Here is a tiny trained network, its code and every weight. The questions are about switching its units off for an input and a target symbol, where a switched-off unit gives its printed mean instead of its output.

import numpy as np


def w(rows, s, z=0):
    codes = np.array(rows[::2]) - 128.0
    scale = np.full(codes.shape[1], s)
    scale[-1] = z or s
    return codes * scale


def norm(h):
    return h / np.sqrt((h * h).mean(-1, keepdims=True) + 1e-5)


def f(y):
    return y / 2 * (1 + np.tanh(0.7978845608 * (y + 0.044715 * y**3)))


def softmax(a):
    e = np.exp(a - a.max(-1, keepdims=True))
    return e / e.sum(-1, keepdims=True)


def log_softmax(a):
    a = a - a.max(-1, keepdims=True)
    return a - np.log(np.exp(a).sum(-1, keepdims=True))


def net(x, mask):
    ids = ['ΘΞΠΣΨΩαβγδζηλμτφ'.index(c) for c in x.split()]
    T = len(ids)
    res = E[ids] + P[:T]
    u = 0
    for l in range(2):
        q, k, v = (norm(res) @ M[l].T for M in (Q, K, V))
        z = softmax(np.where(np.tri(T) > 0, q @ k.T / 2**0.5, -1e9)) @ v
        res = res + np.where(mask[u], z, O[l][:, -1]) @ O[l][:, :-1]
        u += 1
        y = f(norm(res) @ A[l][:, :-1].T + A[l][:, -1])
        res = res + np.where(mask[u : u + 4], y, B[l][:, -1]) @ B[l][:, :-1]
        u += 4
    return log_softmax(norm(res)[-1] @ U[:, :-1].T + U[:, -1])


Q, K, V, O, A, B = {}, {}, {}, {}, {}, {}
E = w([
[149,134,94,138,146],'Θ',
[127,71,67,252,59],'Ξ',
[171,120,112,143,165],'Π',
[109,135,104,128,183],'Σ',
[167,158,103,155,155],'Ψ',
[148,150,106,125,144],'Ω',
[141,123,128,139,202],'α',
[130,157,92,149,149],'β',
[141,144,87,113,130],'γ',
[128,128,120,138,189],'δ',
[126,164,71,124,131],'ζ',
[177,137,140,138,175],'η',
[129,162,102,131,137],'λ',
[130,129,162,152,202],'μ',
[138,142,147,138,172],'τ',
[172,121,143,144,182],'φ',
],0.017)
P = w([
[71,87,199,130,78],'0',
[155,111,31,114,185],'1',
[150,118,48,138,180],'2',
[160,137,61,157,149],'3',
[182,91,45,134,157],'4',
[128,165,18,146,149],'5',
[207,135,15,142,93],'6',
[227,138,71,163,133],'7',
[206,133,45,149,130],'8',
[213,167,39,158,131],'9',
[249,147,68,162,152],'10',
[231,147,85,169,174],'11',
[206,133,79,167,254],'12',
[209,137,87,174,202],'13',
],0.0066)
Q[0] = w([
[152,109,131,199,109],'0.h1',
[181,129,26,217,250],'0.h1',
],0.011)
K[0] = w([
[110,98,106,190,105],'0.h1',
[81,62,192,255,3],'0.h1',
],0.0085)
V[0] = w([
[198,191,193,9,166],'0.h1',
[191,15,75,189,154],'0.h1',
],0.012)
O[0] = w([
[182,46,114,101,158,11],'0.h1',
[4,136,131,136,153,227],'0.h1',
],0.021,0.011)
A[0] = w([
[161,247,83,53,95,254],'0.n1',
[88,87,55,130,190,103],'0.n2',
[147,196,145,77,220,182],'0.n3',
[255,112,96,41,211,242],'0.n4',
],0.0076,0.0033)
B[0] = w([
[132,87,219,216,138,232],'0.n1',
[223,143,255,131,138,196],'0.n2',
[119,118,148,131,33,192],'0.n3',
[75,150,124,204,65,254],'0.n4',
],0.0091,0.0049)
Q[1] = w([
[197,114,113,54,124],'1.h1',
[72,255,153,238,102],'1.h1',
],0.0086)
K[1] = w([
[79,253,68,191,126],'1.h1',
[166,2,198,125,136],'1.h1',
],0.0071)
V[1] = w([
[9,181,132,119,241],'1.h1',
[139,33,124,155,161],'1.h1',
],0.011)
O[1] = w([
[200,178,90,174,119,255],'1.h1',
[113,8,67,163,200,149],'1.h1',
],0.014,0.0064)
A[1] = w([
[109,251,172,182,135,158],'1.n1',
[116,57,127,158,121,225],'1.n2',
[81,218,84,179,107,75],'1.n3',
[58,76,67,67,137,250],'1.n4',
],0.011,0.0019)
B[1] = w([
[111,52,119,11,174,250],'1.n1',
[112,229,123,129,46,154],'1.n2',
[182,117,106,91,147,228],'1.n3',
[97,144,106,38,94,138],'1.n4',
],0.011,0.013)
U = w([
[55,176,110,142,91,254],'Θ',
[81,163,138,131,126,245],'Ξ',
[94,156,82,90,193,122],'Π',
[140,107,160,26,160,84],'Σ',
[180,176,100,84,168,49],'Ψ',
[198,57,126,113,105,225],'Ω',
[172,130,76,149,186,118],'α',
[164,206,179,66,91,43],'β',
[82,124,206,173,33,25],'γ',
[186,167,98,75,164,104],'δ',
[129,130,222,67,88,64],'ζ',
[96,43,78,147,163,141],'η',
[180,117,191,144,58,105],'λ',
[111,114,105,250,96,161],'μ',
[79,44,119,105,69,92],'τ',
[145,119,70,210,189,79],'φ',
],0.018,0.0028)

Each question gives the input, a string of symbols that net reads in full, and the target symbol t.
The units are the heads (2 rows each of Q, K, V and O) and the neurons (one row each of A and B). Each row of codes is followed by its name. A weight is (code - 128) times the scale printed after its matrix; where a second scale follows, it is the last column's (O, A, B and U).
mask holds one flag per unit, layer by layer, with each layer's heads first. A switched-off unit (its flag False) gives its mean, the last column of its rows in O or B, instead of its output. The means were averaged over made-up inputs and are rounded, as every weight is.
A unit's drop is (log p(t) with every unit on - log p(t) with that unit switched off) / (log p(t) with every unit on - log p(t) with every unit switched off).
The circuit of an input: a set's keep is (log p(t) with only the set's units on - log p(t) with every unit switched off) / (log p(t) with every unit on - log p(t) with every unit switched off). Starting from all 10 units, units are removed one at a time, each time the one whose removal leaves the highest keep (on an exact tie, the one counted first), for as long as the keep stays at least 0.8.
units of the circuit, in order: the units of the circuit, biggest drop first
k most important neurons: the k neurons with the biggest drops, biggest first
k most important neurons of layer l: the k neurons of layer l with the biggest drops, biggest first
drop when u is switched off: that unit's drop, to one decimal
input Ψ β τ Ω Ω γ Σ λ Π Π Π γ, target Ψ: units of the circuit, in order	[1.h1 0.h1]
input Ω λ β, target Ω: units of the circuit, in order	[0.h1]
input τ φ γ γ Π Π τ μ γ, target τ: units of the circuit, in order	[0.h1 1.h1 0.n4]
input λ τ Π Ψ δ Π, target λ: units of the circuit, in order	[0.h1 1.n1]
input φ η Σ τ η Π, target φ: units of the circuit, in order	[0.h1 1.n1]
input ζ γ η γ η η μ μ Σ τ α Θ, target ζ: units of the circuit, in order	[0.h1 1.h1]
input μ α μ Ω Ψ δ β Θ Ψ, target μ: 2 most important neurons	[0.n4 1.n1]
input μ τ Σ δ τ, target μ: 2 most important neurons	[0.n4 1.n1]
input η α Ψ μ λ Ω τ η β λ μ, target η: units of the circuit, in order	[0.h1 1.h1]
input α μ β Ω Σ, target α: units of the circuit, in order	[0.h1 1.h1]
input Σ α γ Ω λ Ω β α γ μ, target Σ: 2 most important neurons	[0.n1 1.n1]
input μ τ Ψ η μ δ α τ γ Π Π, target μ: 2 most important neurons	[0.n4 1.n1]
input γ Σ Θ Ω Π φ γ, target γ: units of the circuit, in order	[0.h1 1.h1 0.n1 1.n1]
input β α γ Ω Ψ, target β: units of the circuit, in order	[0.h1]
input γ ζ Π φ α β, target γ: 2 most important neurons	[0.n1 1.n1]
input γ μ γ η η η η Ω Θ, target γ: drop when 1.n2 is switched off	0.0
input γ β μ, target γ: drop when 1.h1 is switched off	1.2
input φ μ τ, target φ: drop when 1.h1 is switched off	0.5
input μ Ω ζ μ μ δ τ φ η μ ζ α μ, target μ: 3 most important neurons	[0.n4 1.n1 0.n3]
input μ η μ β β τ δ Ω Σ, target μ: 2 most important neurons	[0.n4 1.n1]
input ζ η Ω, target ζ: most important neuron of layer 0	[0.n1]
